Moves between items:
Z286: χ>Z700, σ>Z632, ψ>Z358, φ>Z210, ρ>Z551, θ>Z348
Z864: χ>Z175, σ>Z498, ψ>Z42, φ>Z994, ρ>Z702, θ>Z553
Z632: χ>Z358, σ>Z365, ψ>Z261, φ>Z286, ρ>Z658, θ>Z610
Z74: χ>Z342, σ>Z264, ψ>Z436, φ>Z261, ρ>Z365, θ>Z658
Z655: χ>Z276, σ>Z106, ψ>Z662, φ>Z366, ρ>Z70, θ>Z996
Z832: χ>Z553, σ>Z628, ψ>Z719, φ>Z289, ρ>Z491, θ>Z864
Z645: χ>Z70, σ>Z342, ψ>Z348, φ>Z852, ρ>Z358, θ>Z210
Z145: χ>Z666, σ>Z785, ψ>Z945, φ>Z628, ρ>Z276, θ>Z19
Z366: χ>Z724, σ>Z655, ψ>Z276, φ>Z19, ρ>Z704, θ>Z945
Z702: χ>Z994, σ>Z233, ψ>Z864, φ>Z93, ρ>Z719, θ>Z289
Z491: χ>Z289, σ>Z724, ψ>Z832, φ>Z42, ρ>Z498, θ>Z702
Z264: χ>Z436, σ>Z553, ψ>Z361, φ>Z74, ρ>Z471, θ>Z284
Z768: χ>Z551, σ>Z347, ψ>Z658, φ>Z610, ρ>Z436, θ>Z261
Z628: χ>Z719, σ>Z145, ψ>Z666, φ>Z832, ρ>Z724, θ>Z498
Z498: χ>Z42, σ>Z19, ψ>Z491, φ>Z864, ρ>Z233, θ>Z719
Z106: χ>Z662, σ>Z551, ψ>Z210, φ>Z655, ρ>Z348, θ>Z852
Z347: χ>Z658, σ>Z994, ψ>Z284, φ>Z768, ρ>Z361, θ>Z74
Z361: χ>Z768, σ>Z93, ψ>Z347, φ>Z436, ρ>Z264, θ>Z365
Z289: χ>Z264, σ>Z832, ψ>Z553, φ>Z471, ρ>Z42, θ>Z994
Z719: χ>Z93, σ>Z666, ψ>Z702, φ>Z553, ρ>Z832, θ>Z42
Z365: χ>Z261, σ>Z471, ψ>Z74, φ>Z632, ρ>Z284, θ>Z768
Z93: χ>Z347, σ>Z702, ψ>Z994, φ>Z361, ρ>Z553, θ>Z471
Z175: χ>Z365, σ>Z42, ψ>Z471, φ>Z284, ρ>Z994, θ>Z361
Z358: χ>Z852, σ>Z261, ψ>Z645, φ>Z700, ρ>Z286, θ>Z106
Z342: χ>Z348, σ>Z436, ψ>Z610, φ>Z645, ρ>Z261, θ>Z286
Z666: χ>Z702, σ>Z945, ψ>Z233, φ>Z719, ρ>Z628, θ>Z491
Z724: χ>Z832, σ>Z276, ψ>Z628, φ>Z491, ρ>Z19, θ>Z233
Z471: χ>Z74, σ>Z289, ψ>Z264, φ>Z365, ρ>Z175, θ>Z347
Z436: χ>Z610, σ>Z361, ψ>Z768, φ>Z342, ρ>Z74, θ>Z632
Z210: χ>Z785, σ>Z286, ψ>Z700, φ>Z662, ρ>Z106, θ>Z70
Z700: χ>Z996, σ>Z358, ψ>Z852, φ>Z785, ρ>Z210, θ>Z655
Z610: χ>Z106, σ>Z768, ψ>Z551, φ>Z348, ρ>Z342, θ>Z358
Z284: χ>Z632, σ>Z175, ψ>Z365, φ>Z658, ρ>Z347, θ>Z436
Z852: χ>Z704, σ>Z645, ψ>Z70, φ>Z996, ρ>Z700, θ>Z662
Z276: χ>Z628, σ>Z662, ψ>Z145, φ>Z724, ρ>Z366, θ>Z813
Z261: χ>Z645, σ>Z74, ψ>Z342, φ>Z358, ρ>Z632, θ>Z551
Z785: χ>Z945, σ>Z700, ψ>Z996, φ>Z145, ρ>Z662, θ>Z366
Z662: χ>Z145, σ>Z210, ψ>Z785, φ>Z276, ρ>Z655, θ>Z704
Z553: χ>Z361, σ>Z719, ψ>Z93, φ>Z264, ρ>Z289, θ>Z175
Z42: χ>Z471, σ>Z491, ψ>Z289, φ>Z175, ρ>Z864, θ>Z93
Z233: χ>Z864, σ>Z813, ψ>Z498, φ>Z702, ρ>Z666, θ>Z832
Z348: χ>Z655, σ>Z610, ψ>Z106, φ>Z70, ρ>Z645, θ>Z700
Z70: χ>Z366, σ>Z348, ψ>Z655, φ>Z704, ρ>Z852, θ>Z785
Z19: χ>Z491, σ>Z366, ψ>Z724, φ>Z498, ρ>Z813, θ>Z666
Z658: χ>Z286, σ>Z284, ψ>Z632, φ>Z551, ρ>Z768, θ>Z342
Z994: χ>Z284, σ>Z864, ψ>Z175, φ>Z347, ρ>Z93, θ>Z264
Z996: χ>Z813, σ>Z852, ψ>Z704, φ>Z945, ρ>Z785, θ>Z276
Z945: χ>Z233, σ>Z996, ψ>Z813, φ>Z666, ρ>Z145, θ>Z724
Z813: χ>Z498, σ>Z704, ψ>Z19, φ>Z233, ρ>Z945, θ>Z628
Z704: χ>Z19, σ>Z70, ψ>Z366, φ>Z813, ρ>Z996, θ>Z145
Z551: χ>Z210, σ>Z658, ψ>Z286, φ>Z106, ρ>Z610, θ>Z645

The rows follow the links: the fewer symbols apart two items are, the more alike their rows tend to be.

Each row is also shifted at random along 4 hidden directions that mean nothing.

Some items, each with a row of numbers:
Z361: [  6  40  20 -24  -7 -17 -15  -7 -13  58   1   3  -5 -15   2 -17  -1   6  -1 -14  40   2 -44  60 -30  58  -3 -14   7  34 -83  -4 -15 -33  -1  47  24  25 -38 -21 -32  38  15 -39  35  -6  18  54  45  -1  -2 -34  31  45  -1 -11 -46 -61 -19   9 -39]
Z994: [ -6  23  53 -55  -8 -18 -13 -13 -48  -2  23   7  29 -28  -9  59 -42  23 -12 -66  -9  31 -65  15  64  -2  24   8  54  11 -44 -18 -33  11  -4  26   5  15  64  21  -8   9  18  32  35 -24 -38  32   2  52 -50 -46 -57 -12 -71   9  30  -7 -16 -32  10]
Z553: [-29  18  11 -20  16  -8 -14  -1 -74 -29  23 -10   9  -6  10  46  29  20  56  29 -34  25 -54   3  10  31  16 -16   1 -22   0 -36 -17 -14   6  41  62  23  48 -51   1   7   1  60  79  32  32  17   4  38 -13   3 -62  -3 -46 -21  41  18  18 -57 -13]
Z852: [ 26 -11 -34  22  -8  24  39  -3  57  49 -24   3 -24 -11 -15 -36 -22 -14 -25  23  43 -27  70  -3 -45 -49 -22   1   9  28  -5  25  44   7  30 -55 -47 -18 -57  14   9  10  14 -29 -49  22 -49 -10  19 -29  34   0  62  30  49   6 -31 -16  25  56  -8]
Z366: [-12 -50  31 -10  32  23  44  -4   8 -50 -23 -16  52 -22  40  26 -20 -17  17  11 -35   3  51 -38  55 -70   1   3  22 -27  51  -2  35  31  -6 -58 -48 -42  54 -38  49   1  15   2  -6  -8 -39 -29 -70  33  24  30 -25 -16 -44 -34  69  69  32   1  44]
Z666: [-10 -12  -4  14  -7 -18 -28  15  12  21  42  20 -36 -39   8  37   6  33 -40 -20 -35 -14  15  42 -55 -26  13  19   7  -5 -10  59 -58  29  28 -10 -34  61  55  28 -23  -7 -21  39 -34  18 -21  14  -6 -44  20   8 -13 -62   6 -40  34  29 -22 -50  54]
Z945: [-46   1  23  -4  -9 -14 -14  62   9 -14   8 -33 -41  21  37 -23  37 -21  -8 -26  37 -59 -10 -59   0  -1 -33 -48   7  20   5  61 -11  16  -1  -9  10 -53  28   2  69  54 -45 -20  -1  17   7   7 -32  61   5 -10  22 -14 -44 -19  54 -30  60   6  34]
Z785: [-11 -21 -49  20   8  11  10  29   6 -32 -41  28  -5  12   6 -31  40 -35   2  50 -39 -20  54 -45  -3 -16  -7  12 -57 -49  98  -4  13  -6  13 -39  11   9  -4  -7  33 -37 -19 -13 -32  17  31 -57 -25 -48  37  39 -14 -49  45  16  23  70  14 -32  -6]
Z261: [ 22  11  33  25  58  45  33   3 -10 -21 -12 -32  42  37 -36 -26   5  14  30  20  51  34 -19   0  49  16   3  -2 -11 -14  23 -80  72 -23  -1 -37  11 -23 -37 -57 -33 -21  71 -11  61 -34   4  -4  -7  58 -37  10 -14  61 -22  38 -76 -31  19  55 -53]
Z19: [-49  36 -26 -17  -7 -14  -6  10  53  29   3 -22 -13 -38  14 -54   2 -23 -28   8 -14 -56  -9 -19 -71  -2 -47 -15 -12  18 -11  74 -56   7  12  -5   8  -1  28  -8  24  60 -46   7 -28  23  -8  -5 -17  20  26  -8  10 -40 -46 -44  47  -2  34 -26  33]
Z704: [-15 -49   8 -33 -27  26  36  17 -17 -69 -33  13  28 -16  21  22 -14 -25 -18 -21 -50 -17  66 -55  51 -55  16   7  -4 -28  80  14   2  40 -14 -45 -30 -30  32   3  73 -12 -20   5 -33  -8 -26 -41 -53 -18  26  47 -31 -31  15   2  54  64  36 -23  38]
Z210: [  43  -52   -8   57   49   33  -13   80   19  -24    3  -55  -46   28   -8  -35    1  -46   97    5   74  -16   16   20   21  -20  -41   20  -22  -16    7   49   19  -31  -69  -25  -12   10  -53  -66    9    8    1  -70   -8 -100   54   59   -1  -14   77  -29   55   10   17    9  -63    4  -39   47  -17]
Z645: [ 20 -23 -57 -33 -26  21 -34 -19   1 -42 -22 -38   7  22 -42  23 -32 -65  12  -8  -1   5 -18  -7  18 -47 -28  59  -3 -30  21  61  -3 -27 -60  32 -27   8 -43  -8  38  19 -37  13   9 -33 -10   8   3 -19  22 -36  17 -31 -21  54 -27  36 -50  -2   6]
Z264: [  1  33  38  27   5 -42 -58 -15 -36  34  50  17 -10  36 -17   8  -5  51 -44 -71  58 -17 -66  47 -17  34  -7 -16  38  59 -97 -21   6 -13  -9  48  15  10 -21  81 -57  20   8 -17  12 -15 -12  46  47  24 -89 -27  30  -7 -48 -10 -31 -80 -61  26 -13]
Z864: [-25  47  34  -4   3 -57 -10 -31   1  36  13  75  40   2  46 -22  49  33 -63  18 -45   1   3 -26 -16  54  10 -63 -18  20 -11 -53  -6  11  68   0  32  -9  20  36 -41 -14  19 -16 -29  43   3 -43  17  26 -52  27 -39 -13   2 -23  42 -25  39 -24  -5]
Z491: [ 21 -20  59  37  42  11  15  32  21   1  15  39   7 -87  57  13 -13  43 -16  -1  -1  14  45  40 -11  12  18 -20  25   9 -30 -29 -28  31  48 -66 -32  62  47 -23 -53 -31  52 -19 -26   0 -10  35   3   3  55   1 -11  -5  45 -61  52  20  -4   6  30]
Z106: [ 25 -28 -20 -23 -13  18   3  -5  32 -24 -25 -13  -1  17 -22  -8 -67 -32 -55 -64  24  11  17   6  43 -83 -15  39  40  -6  -9  63   5   2 -51  -8 -69  -8 -31  46  22 -22   2 -10 -24 -66 -69  12   0 -29   4 -11  55 -18 -14  22 -53  11 -36  27  42]
Z348: [ 11 -43 -18   4  12  34  -8  36  -4 -63   8 -67 -35  32 -35  17 -28 -46  72 -16  50  21 -16  28  27 -45 -17  68  15 -16  29  82  13 -36 -81   1 -14 -16  -8 -26  29  21 -32  15  39 -53  34  36 -14 -11  30 -23  14   2 -14  25 -46  27 -44  19  -1]
Z768: [ 35 -29  -3  46  -2  57  31 -17 -64 -23   0  -2 -35  16 -33  94 -21  30  54  17  17  69  12  37  29 -23  40  31  18 -10  18 -68  55  34 -10  14 -14  -7 -19 -10 -16 -59  59  73  56 -17 -12  -5  13 -19 -40  15   2  54  41  35 -28   3 -28  18 -42]
Z365: [ 20  18 -37   4   1  -2 -25 -36 -17  50  -5  39 -31  -2 -29  34  23  31  10  15 -12  23 -34  37 -38  39  19  13 -33  -9 -15 -18 -18 -48  -1  46  30  41 -33   6 -54 -63   6   8  14   8  30  -1  53 -59 -13 -22  14  -1  56  13 -61   6 -59 -22 -53]
Z632: [ 34 -20  26   6  39  30  29  -4  -5  -3 -48  23  95   2 -19 -33 -10   6   1 -13  21  54   6   4  92  29  18 -18  -9  11   7 -75  27 -27 -19 -12  -5  -3 -31 -25 -29 -49  68 -75  16 -43 -13 -14  -4  20 -15   7 -10  24   5  40 -44 -15  -1  57 -32]
Z655: [ 13   0 -58  21 -27   7  40 -20  53  27 -40  14 -27  -3  -8 -37  21 -15 -37  43 -20 -24  73 -46 -56 -39 -25 -15 -24 -14  27  22  19  21  21 -45 -13 -39 -34  17  15  -8 -21   0 -43  32 -17 -42 -12 -62  10  29  58   7  66  -6  -9   7  31  15  18]

Where do the symbols, taken in turn from left to right, take each start?
Answers are names.
[  2 -14 -35  26 -39  -3   5   2  53  30 -34  45 -18  23   7 -61   9 -25 -26   3   2 -59  69 -49 -32  -3 -28 -21 -28   2  20  36  14 -16  12  -6  -8 -14 -75  58  40   6 -33 -46 -90  15  -4 -41   5 -53  14  12  76   4  74  23 -11 -17   2  35  11]
χ χ φ => Z491
[  8  28 -33 -11  51  16  10 -17  31  21 -26 -64  83  47 -40 -72 -13 -47  54  83  47  22 -51 -10  18  11 -23 -14 -44 -29   4 -48  37 -67  -8 -38  28 -21 -36 -99 -30  25  26 -10  65  -7  19  18   0  49 -12  -4   7  45 -48  39 -63  -6  52  25 -51]
χ ρ => Z348
[  4  -2 -56 -52   5  -4 -59  11  14 -44 -24 -41  45  45 -62 -15   0 -80  17  -5  13 -17 -44 -18  26  13 -25  46 -39 -62  46  45 -38 -79 -24  37  44 -10 -50 -45  38   5 -53 -23   4 -50  43   9 -13   4  17 -52  -9 -49 -34  71 -39  39 -32 -16 -22]
χ χ ρ => Z996
[-14 -36  -7 -13   8  23  28   8  26 -45 -49  10  40 -24  11 -11   0 -32 -30  25 -53  -3  42 -26  15 -45   0  33 -35 -55  98  -1 -21   4  21 -52 -22  19   9 -17  28 -15  -5   5 -23   7 -13 -67 -41 -30  58  35 -30 -18  28   2  39  74  26 -34  31]
χ φ φ => Z702
[ 32 -31 -12 -23 -31  12   9 -26 -27  -9 -20  51  30  -9 -26  33  -6  -6  47 -17 -35  51   8  34  60  29  42  20 -15 -24   5 -35 -18  -7 -28  38  18  32 -45  -5   7 -72  -2  -2   0 -28  13 -27  23 -58  42  -6 -22  15  67  65 -45  30 -47  -2 -58]
ρ σ σ => Z553
[-22  17  42 -13  59  -8 -54   7 -48 -16  27 -12  15 -16  -7  34  30  21  35  -1 -33  38 -81  34  39  27  42  27   0 -15  -7 -46 -22 -36  14  18  16  57  66 -51 -38 -15   8  21  68 -27  18  37   6  65  -9 -14 -93  -1 -56   2   7  10 -23 -34 -15]
φ θ φ => Z632
[ 15 -22 -49  28  48  12  -2  20  43 -11 -31 -25  20  -6 -17 -62  48 -33  40  90 -19 -29  54 -31 -29   0 -30  12 -86 -38  75 -10 -17 -47  35 -51  26  14 -36 -80  -7 -20  11 -39  -6  -1  71 -18 -18 -46  64  32   0  -6  47  11   1  71  17 -35 -24]
θ χ φ => Z498
[-22  50 -50 -53 -37 -29 -33 -26  25   6 -41  19  86  54 -41 -78   5 -61 -68 -19  -1 -13 -22 -43  30   2  -4  -5 -29 -18  30  15 -13 -65   0  35  21 -31 -54  44  15   1 -34 -50  -7  -3 -19 -37  -3   9 -48  -1  -2 -45 -31  79 -56 -15  10  14   2]
ρ σ ρ => Z436
[  9  20  56 -11  16 -12 -20 -19  -8  30  25  13  50 -25   7   1 -36  14 -31 -40  30  34 -54  55  14   8   9  -6  36  21 -71  -7 -21   1 -11  26 -25  27  23  16 -60  22  39 -22  23 -28 -59  59  29  51 -11 -34 -25   5 -53 -18  -5 -66 -12  14  -7]
ψ σ => Z553
[ 29  72 -26 -32 -37  -1  27 -55   0  65   5 -19 -16 -53  -7   5 -31  -5   8  18  17  28 -24  53 -49  23  -7  -9  22   9 -89  -4 -16  -9  -4  56  11  21 -19 -39 -40  35 -10  16  16  37 -32  39  48 -20  10 -44  17  71  22  -3 -40 -37 -10 -19 -45]
χ θ => Z342
[ 36 -26 -24  14  -6  20  44  -8  72  12 -21  -3  21 -21  -6 -53 -59 -13 -34   0  48  -1  70  -3 -13 -53 -25   8  15   7  10  42   6  10  20 -36 -71 -12 -53  13   1  17  -1 -72 -57 -31 -55  12   0 -28  28 -17  70   8  39   5 -42 -11 -18  37  26]
σ ψ χ => Z70
[ 19  -4 -41  -2 -49  -6  -9 -30 -53 -24  -6  45 -10   8 -36  48 -16  19  21  -9 -22  26 -13  20 -11  34  19  31 -19 -10   0 -20 -18 -18  -8  82  47  37 -35  38 -20 -76 -18   8  -5  -9  42 -15  31 -63  14   4   0  18  66  56 -47  -4 -46 -22 -54]
χ φ φ => Z852
[-36  39   8 -49 -12 -28  21 -24 -50  -7  -6  21  30 -34   5   6  32  28  -1  14 -58   8 -55  -9  16  54  26 -29 -23 -27 -11 -47 -33  -3  26  49  63   7  55 -16  22 -12 -11  27  22  57  13 -19  -6   9  -8   4 -74  -3 -14  -4  50  21  10 -64 -13]
σ ρ θ => Z702
[-15 -22  36  -9  16   1  10  57  20 -42  -6 -12   6   7  44 -14  -9   0  -8 -17  -2 -33  33 -53  57 -22  -3 -12  22  -3  51  43   7  23  -9 -48 -36 -21  37   2  51  16 -15 -16 -34 -26 -21 -31 -64  65  12  33 -16 -35 -41 -25  65  29  50  14  61]
ρ φ ρ => Z813
[  8 -32  36  63  42   5  -8  43 -12 -22  37  24 -52 -21  36  45  20  60  11   1 -11   0  13  67 -47 -14  24  17   9  13  -4   5 -15  38  24 -58 -30  64  36  16 -72 -38  29   7 -14 -20  33  48   4   5  34  12 -16 -16  10 -79  30  31 -30  -9   0]
ψ σ => Z724
[-40  24   5  51  37 -24 -48  53   5  -5  31 -44 -73  70   7 -35  78 -18  17   9  50 -63 -23 -33 -35   5 -41 -18  -5  33 -18  60  13  16 -16 -12  36 -33  32  13  17  86 -46   9 -10  19  32  13  -9  48 -22   1  17  -2 -61 -46  34 -38  15 -15  38]
σ φ σ => Z704
